Below is a small trained network, with its code and all its weights. Each question gives an input and a target symbol and asks what happens when units are switched off, that is, made to give their printed mean instead of their output.

import numpy as np


def w(rows, s, z=0):
    codes = np.array(rows[::2]) - 128.0
    scale = np.full(codes.shape[1], s)
    scale[-1] = z or s
    return codes * scale


def f(y):
    return y / 2 * (1 + np.tanh(0.7978845608 * (y + 0.044715 * y**3)))


def softmax(a):
    e = np.exp(a - a.max(-1, keepdims=True))
    return e / e.sum(-1, keepdims=True)


def log_softmax(a):
    a = a - a.max(-1, keepdims=True)
    return a - np.log(np.exp(a).sum(-1, keepdims=True))


def net(x, mask):
    ids = ['ΔΘΣΦΨΩαβγεζημτ'.index(c) for c in x.split()]
    T = len(ids)
    res = E[ids] + P[:T]
    r = res
    for j in range(3):
        rows = slice(4 * j, 4 * j + 4)
        q, k, v = (r @ M[0][rows].T for M in (Q, K, V))
        z = softmax(np.where(np.tri(T) > 0, q @ k.T / 4**0.5, -1e9)) @ v
        o = O[0][rows]
        res = res + np.where(mask[j], z, o[:, -1]) @ o[:, :-1]
    y = f(res @ A[0][:, :-1].T + A[0][:, -1])
    res = res + np.where(mask[3:11], y, B[0][:, -1]) @ B[0][:, :-1]
    return log_softmax(res[-1] @ U[:, :-1].T + U[:, -1])


Q, K, V, O, A, B = {}, {}, {}, {}, {}, {}
E = w([
[174,168,190,218,120,65,102,111,173,137,160,213],'Δ',
[192,164,183,105,154,149,99,144,184,67,237,131],'Θ',
[203,110,150,66,129,127,189,121,164,147,29,146],'Σ',
[104,94,28,130,137,77,104,130,123,181,145,37],'Φ',
[125,191,112,135,115,108,195,217,128,107,108,71],'Ψ',
[81,66,129,120,171,13,146,157,170,85,162,136],'Ω',
[137,135,93,99,119,85,71,205,121,112,123,219],'α',
[86,200,79,76,191,68,148,83,122,177,188,170],'β',
[156,98,183,138,183,142,103,114,141,201,167,152],'γ',
[122,167,118,86,59,192,132,115,216,217,172,139],'ε',
[196,80,183,132,126,181,84,203,126,133,136,178],'ζ',
[169,135,117,7,155,137,156,143,70,93,213,118],'η',
[199,181,121,151,157,158,104,149,77,173,134,159],'μ',
[158,73,73,78,57,87,114,74,58,168,182,165],'τ',
],0.016)
P = w([
[143,81,47,80,169,201,254,196,206,111,138,197],'0',
[91,152,196,57,135,96,30,137,111,124,39,91],'1',
[131,135,178,97,99,88,81,116,125,159,80,69],'2',
[123,145,144,112,118,118,73,130,143,171,103,96],'3',
[125,140,131,119,116,112,90,131,143,172,130,99],'4',
[128,137,130,120,113,98,102,134,136,173,146,110],'5',
[137,133,121,129,113,103,128,141,156,175,147,113],'6',
[131,138,109,135,114,101,110,139,152,188,179,126],'7',
[142,130,110,127,123,101,132,152,148,184,163,135],'8',
[145,126,96,147,121,101,139,154,158,169,178,133],'9',
[159,136,86,140,121,91,162,152,171,180,171,130],'10',
[165,119,81,141,126,96,176,157,174,183,174,149],'11',
[166,120,66,135,130,91,182,161,176,181,183,136],'12',
[200,109,78,117,131,72,188,167,193,190,150,135],'13',
],0.0088)
Q[0] = w([
[73,109,78,198,100,129,149,111,87,70,130,85],'h1',
[154,132,84,118,167,91,101,177,138,135,174,174],'h1',
[187,113,90,88,141,45,124,231,150,157,165,137],'h1',
[99,136,133,139,90,170,127,72,120,60,170,157],'h1',
[180,89,169,131,31,140,158,189,105,92,141,165],'h2',
[95,147,98,203,152,46,103,104,117,26,152,164],'h2',
[179,125,254,149,9,193,139,201,161,122,154,181],'h2',
[72,162,177,118,142,141,57,52,97,76,49,91],'h2',
[125,91,129,177,170,165,138,150,82,102,174,158],'h3',
[43,163,191,135,138,150,70,87,74,89,98,90],'h3',
[129,125,78,119,126,119,164,190,162,166,200,135],'h3',
[106,122,134,114,94,117,153,107,73,128,100,125],'h3',
],0.0082)
K[0] = w([
[130,130,219,101,171,129,72,123,159,145,99,153],'h1',
[123,66,80,112,139,168,182,164,148,106,112,176],'h1',
[148,119,39,110,96,163,206,138,155,135,139,168],'h1',
[188,77,164,143,159,145,80,104,120,102,113,108],'h1',
[167,86,166,129,179,107,157,185,85,63,100,138],'h2',
[129,89,118,66,84,158,135,96,179,118,52,95],'h2',
[192,77,136,141,218,114,120,154,83,110,85,171],'h2',
[122,173,177,103,66,73,29,81,99,168,62,13],'h2',
[75,147,143,71,54,174,151,117,160,132,90,123],'h3',
[87,180,206,106,95,78,63,103,127,145,78,80],'h3',
[149,91,74,118,255,173,177,148,172,87,106,247],'h3',
[102,139,137,145,107,105,111,103,112,148,135,138],'h3',
],0.0084)
V[0] = w([
[184,139,177,98,88,132,125,40,142,124,160,210],'h1',
[144,134,110,154,38,180,136,152,174,151,138,85],'h1',
[68,185,97,128,80,181,144,119,192,156,163,152],'h1',
[117,39,100,132,92,137,120,81,113,123,172,110],'h1',
[126,132,96,75,131,126,118,161,80,99,122,100],'h2',
[133,1,174,122,88,130,102,203,129,120,133,150],'h2',
[79,85,82,104,152,87,116,122,103,158,150,112],'h2',
[107,132,126,154,80,94,143,147,160,87,98,156],'h2',
[111,147,137,193,132,103,46,127,63,147,154,147],'h3',
[117,141,221,121,184,175,121,160,118,91,185,89],'h3',
[130,67,151,149,197,91,129,76,178,180,125,99],'h3',
[82,140,143,114,91,72,136,118,160,70,151,127],'h3',
],0.0096)
O[0] = w([
[182,135,106,65,149,167,104,29,180,139,156,184,163],'h1',
[112,111,99,181,61,193,166,98,130,50,97,98,168],'h1',
[44,149,150,152,116,194,169,111,124,51,157,224,174],'h1',
[140,3,97,103,94,78,100,83,22,133,171,128,107],'h1',
[108,130,39,53,116,175,140,128,74,53,106,115,108],'h2',
[122,32,146,111,137,171,35,163,208,117,78,126,155],'h2',
[26,115,68,76,182,138,203,163,180,142,154,142,111],'h2',
[178,125,159,161,71,42,106,145,190,24,104,203,119],'h2',
[161,98,62,217,113,125,162,148,142,157,199,200,1],'h3',
[160,114,175,105,205,199,176,176,193,72,219,89,81],'h3',
[43,67,198,188,161,111,165,65,159,178,135,112,152],'h3',
[108,138,147,52,72,37,176,109,198,35,177,130,88],'h3',
],0.0062,0.014)
A[0] = w([
[158,145,27,18,245,188,117,121,143,34,152,34,96],'n1',
[53,179,35,90,171,57,219,71,120,157,172,111,225],'n2',
[138,92,101,56,98,105,76,59,53,161,175,243,149],'n3',
[126,98,156,67,70,139,218,89,171,170,90,131,247],'n4',
[67,52,150,140,169,33,84,177,28,45,116,96,44],'n5',
[141,83,139,156,105,177,62,62,50,202,99,148,120],'n6',
[133,205,95,111,20,46,144,95,104,103,88,112,197],'n7',
[143,230,253,183,173,169,143,184,166,55,130,46,118],'n8',
],0.0049,0.0012)
B[0] = w([
[103,87,162,154,67,82,72,115,22,126,143,162,151],'n1',
[170,85,254,156,79,167,90,171,132,142,118,195,152],'n2',
[146,108,136,103,164,117,168,141,204,149,171,92,161],'n3',
[114,131,159,146,175,106,78,94,65,109,134,108,254],'n4',
[169,227,113,118,176,159,88,88,161,126,142,81,128],'n5',
[133,76,57,149,126,164,191,76,144,118,88,161,223],'n6',
[68,147,90,57,60,96,151,137,181,139,74,225,177],'n7',
[194,114,127,72,82,151,243,91,165,136,149,77,183],'n8',
],0.0068,0.0079)
U = w([
[210,142,186,252,57,37,108,98,184,148,156,160,128],'Δ',
[211,135,163,93,145,130,135,92,135,70,232,40,90],'Θ',
[140,176,161,94,157,104,111,50,131,176,41,93,180],'Σ',
[16,36,137,235,46,69,124,206,50,174,108,108,209],'Φ',
[110,166,113,118,78,106,235,224,172,142,129,63,109],'Ψ',
[31,114,143,92,251,31,112,151,232,44,173,87,155],'Ω',
[114,176,40,103,191,108,40,241,195,92,119,222,159],'α',
[83,196,193,78,194,91,194,168,108,204,173,238,4],'β',
[99,88,187,178,254,157,193,108,168,196,175,62,130],'γ',
[45,106,121,162,105,186,182,42,110,30,145,199,120],'ε',
[189,51,151,156,111,205,43,225,163,114,115,133,36],'ζ',
[143,132,137,51,165,124,107,139,23,104,201,119,83],'η',
[230,236,18,166,173,169,158,139,54,192,148,148,194],'μ',
[135,72,20,58,123,55,165,79,153,180,184,158,98],'τ',
],0.0039,0.004)

Each question gives the input, a string of symbols that net reads in full, and the target symbol t.
The units are the heads (4 rows each of Q, K, V and O) and the neurons (one row each of A and B). Each row of codes is followed by its name. A weight is (code - 128) times the scale printed after its matrix; where a second scale follows, it is the last column's (O, A, B and U).
mask holds one flag per unit, heads first, then neurons. A switched-off unit (its flag False) gives its mean, the last column of its rows in O or B, instead of its output. The means were averaged over made-up inputs and are rounded, as every weight is.
A unit's drop is (log p(t) with every unit on - log p(t) with that unit switched off) / (log p(t) with every unit on - log p(t) with every unit switched off).
The circuit of an input: a set's keep is (log p(t) with only the set's units on - log p(t) with every unit switched off) / (log p(t) with every unit on - log p(t) with every unit switched off). Starting from all 11 units, units are removed one at a time, each time the one whose removal leaves the highest keep (on an exact tie, the one counted first), for as long as the keep stays at least 0.8.
circuit, biggest first: the units of the circuit, biggest drop first
most important unit: the unit with the biggest drop
top k neurons: the k neurons with the biggest drops, biggest first
heads that matter: for each layer, one digit per head in row order, 1 if its drop is at least 0.15 and else 0, layers parted by /
input γ γ Φ, target Φ: circuit, biggest first => [h2 n1 n2]
input Φ Σ Φ Σ γ Σ γ ε γ γ μ, target Φ: heads that matter => 101
input Θ β ε, target Θ: circuit, biggest first => [h3 n8]
input ζ Ω Σ α Σ α Σ η ε, target ζ: circuit, biggest first => [h2 h3]
input μ Σ Σ γ ε ε ε Σ Σ γ Σ, target μ: heads that matter => 011
input Φ Σ γ ε γ, target Φ: most important unit => h1
input ζ γ ζ τ Σ Φ Φ ε μ Φ Σ τ, target ζ: heads that matter => 011
input Σ Δ Φ Σ μ Σ ε η Ψ ε α Ω, target Σ: circuit, biggest first => [h3 n5]
input ε Δ Σ μ ε γ Ψ Φ μ, target ε: heads that matter => 100
input ε ε μ Σ Σ μ Σ ε Σ Σ β Ψ, target ε: heads that matter => 100
input Ψ ε Σ Σ Σ, target Ψ: top 2 neurons => [n8 n7]
input γ Σ μ ε η γ β, target γ: heads that matter => 001
input Σ Φ α, target α: heads that matter => 011
input β Σ Σ τ ε Σ Φ Φ Σ Σ γ Σ Σ, target β: heads that matter => 110
input Σ Σ Σ Ψ, target Ψ: heads that matter => 100
input Δ Σ Σ Σ α Σ Φ β ε ζ Σ, target Δ: circuit, biggest first => [h2 h3]
input Δ τ ε τ Σ Σ Φ Σ β ε Φ Σ ε, target Δ: most important unit => h2
input Ω Σ ε, target Ω: heads that matter => 011
input ε Σ Σ Φ Ψ Δ Σ β Ω, target ε: heads that matter => 100
input η Σ μ β Φ, target Φ: circuit, biggest first => [n1 h2 n2]
input γ Σ Φ ε ε Δ μ Σ ε γ, target γ: circuit, biggest first => [h3 h2]
input τ Σ ε, target τ: heads that matter => 101
input Φ Σ Σ γ μ α γ Σ γ α Σ ε, target Φ: heads that matter => 101
input ε ε γ γ Σ ζ ε, target ε: heads that matter => 100
input γ ε ε ε Σ Σ η ε ε β, target γ: circuit, biggest first => [h3]
input γ Σ Φ Σ ε, target γ: circuit, biggest first => [h3 h2]
input Ω Σ γ ε Σ Σ Σ τ Σ τ Σ, target Ω: circuit, biggest first => [h2 h3]
